Below are the code and all the weights of a small trained network. Each question names an input and a target symbol and asks about switching units off, where a switched-off unit gives its printed mean instead of its output.

import numpy as np


def w(rows, s, z=0):
    codes = np.array(rows[::2]) - 128.0
    scale = np.full(codes.shape[1], s)
    scale[-1] = z or s
    return codes * scale


def norm(h):
    return h / np.sqrt((h * h).mean(-1, keepdims=True) + 1e-5)


def f(y):
    return y / 2 * (1 + np.tanh(0.7978845608 * (y + 0.044715 * y**3)))


def softmax(a):
    e = np.exp(a - a.max(-1, keepdims=True))
    return e / e.sum(-1, keepdims=True)


def log_softmax(a):
    a = a - a.max(-1, keepdims=True)
    return a - np.log(np.exp(a).sum(-1, keepdims=True))


def net(x, mask):
    ids = ['ΔΠΦΨΩεηλξ'.index(c) for c in x.split()]
    T = len(ids)
    res = E[ids] + P[:T]
    r = norm(res)
    for j in range(2):
        rows = slice(2 * j, 2 * j + 2)
        q, k, v = (r @ M[0][rows].T for M in (Q, K, V))
        z = softmax(np.where(np.tri(T) > 0, q @ k.T / 2**0.5, -1e9)) @ v
        o = O[0][rows]
        res = res + np.where(mask[j], z, o[:, -1]) @ o[:, :-1]
    y = f(norm(res) @ A[0][:, :-1].T + A[0][:, -1])
    res = res + np.where(mask[2:6], y, B[0][:, -1]) @ B[0][:, :-1]
    return log_softmax(norm(res)[-1] @ U[:, :-1].T + U[:, -1])


Q, K, V, O, A, B = {}, {}, {}, {}, {}, {}
E = w([
[154,60,168,198],'Δ',
[146,130,120,117],'Π',
[111,116,95,169],'Φ',
[160,66,172,185],'Ψ',
[108,173,106,110],'Ω',
[159,117,124,126],'ε',
[159,114,124,130],'η',
[112,126,93,168],'λ',
[52,140,250,124],'ξ',
],0.0018)
P = w([
[85,15,131,82],'0',
[168,2,126,216],'1',
[176,18,117,223],'2',
[183,41,114,220],'3',
[186,64,113,213],'4',
[195,80,114,205],'5',
[196,110,113,203],'6',
[192,118,107,198],'7',
[192,131,111,187],'8',
[191,136,123,181],'9',
],0.00053)
Q[0] = w([
[137,64,255,191],'h1',
[133,75,239,175],'h1',
[115,154,136,43],'h2',
[118,181,104,61],'h2',
],0.005)
K[0] = w([
[80,85,118,15],'h1',
[85,92,121,3],'h1',
[104,212,70,104],'h2',
[64,147,77,82],'h2',
],0.0056)
V[0] = w([
[155,208,181,180],'h1',
[221,103,145,174],'h1',
[122,251,87,118],'h2',
[78,151,154,202],'h2',
],0.0023)
O[0] = w([
[186,9,107,153,78],'h1',
[161,110,215,134,178],'h1',
[112,99,173,253,5],'h2',
[44,176,166,124,166],'h2',
],0.0024,0.0016)
A[0] = w([
[66,157,121,4,245],'n1',
[100,220,101,192,69],'n2',
[114,133,77,228,224],'n3',
[199,53,139,220,121],'n4',
],0.0029,0.0011)
B[0] = w([
[113,202,10,151,183],'n1',
[169,3,148,95,177],'n2',
[180,191,153,59,253],'n3',
[67,155,50,118,205],'n4',
],0.0024,0.0012)
U = w([
[115,133,163,167,4],'Δ',
[92,93,134,203,75],'Π',
[240,116,185,55,219],'Φ',
[87,54,152,125,77],'Ψ',
[115,129,172,173,27],'Ω',
[107,214,5,87,227],'ε',
[88,109,133,185,40],'η',
[109,75,89,181,6],'λ',
[3,230,248,131,178],'ξ',
],0.0072,0.0037)

Each question gives the input, a string of symbols that net reads in full, and the target symbol t.
The units are the heads (2 rows each of Q, K, V and O) and the neurons (one row each of A and B). Each row of codes is followed by its name. A weight is (code - 128) times the scale printed after its matrix; where a second scale follows, it is the last column's (O, A, B and U).
mask holds one flag per unit, heads first, then neurons. A switched-off unit (its flag False) gives its mean, the last column of its rows in O or B, instead of its output. The means were averaged over made-up inputs and are rounded, as every weight is.
A unit's drop is (log p(t) with every unit on - log p(t) with that unit switched off) / (log p(t) with every unit on - log p(t) with every unit switched off).
The circuit of an input: a set's keep is (log p(t) with only the set's units on - log p(t) with every unit switched off) / (log p(t) with every unit on - log p(t) with every unit switched off). Starting from all 6 units, units are removed one at a time, each time the one whose removal leaves the highest keep (on an exact tie, the one counted first), for as long as the keep stays at least 0.8.
circuit, biggest first: the units of the circuit, biggest drop first
top k neurons: the k neurons with the biggest drops, biggest first
heads that matter: for each layer, one digit per head in row order, 1 if its drop is at least 0.15 and else 0, layers parted by /
drop when u is switched off: that unit's drop, to one decimal
input λ ξ Φ Π ε Ψ Ψ Ω Ψ Ω, target Φ: top 2 neurons -> [n4; n2]
input Ω Δ η, target ε: heads that matter -> 00
input Φ λ λ Ω Ω λ, target Φ: top 2 neurons -> [n3; n1]
input Π Δ ξ Φ ε η Ψ, target ξ: heads that matter -> 10
input Ω Δ ξ ξ η, target ε: top neuron -> [n2]
input η λ ε, target ε: heads that matter -> 01
input Ω Ψ Ω Φ ξ Ω Ψ, target ε: circuit, biggest first -> [h1; n4]
input λ Φ Ω η ξ λ ξ λ, target Φ: heads that matter -> 00
input Ω Ψ Ψ Ω Δ, target ε: top 3 neurons -> [n4; n2; n3]
input Ω ε Φ Φ Φ, target Φ: circuit, biggest first -> [n3; n1]
input Π η Ω Ω Ψ Δ, target ξ: circuit, biggest first -> [h1; n2; n1; n4]
input ε Δ ξ Π Ω ξ Ω Ω Ω, target Φ: heads that matter -> 01
input ξ Φ ε, target ε: heads that matter -> 00
input Ω Π ε Π Δ λ Ω Δ Ω Ψ, target ε: heads that matter -> 10
input Π ε Ω Δ ε ξ ε λ λ Ψ, target ξ: top 3 neurons -> [n2; n4; n1]
input Ω ε λ Δ, target ε: drop when n2 is switched off -> 0.1
input Π Ψ η Φ ε ε η ξ ε Δ, target ξ: drop when n2 is switched off -> 0.8
input Φ Φ λ ξ ξ λ Δ Φ, target Φ: drop when n3 is switched off -> 0.3
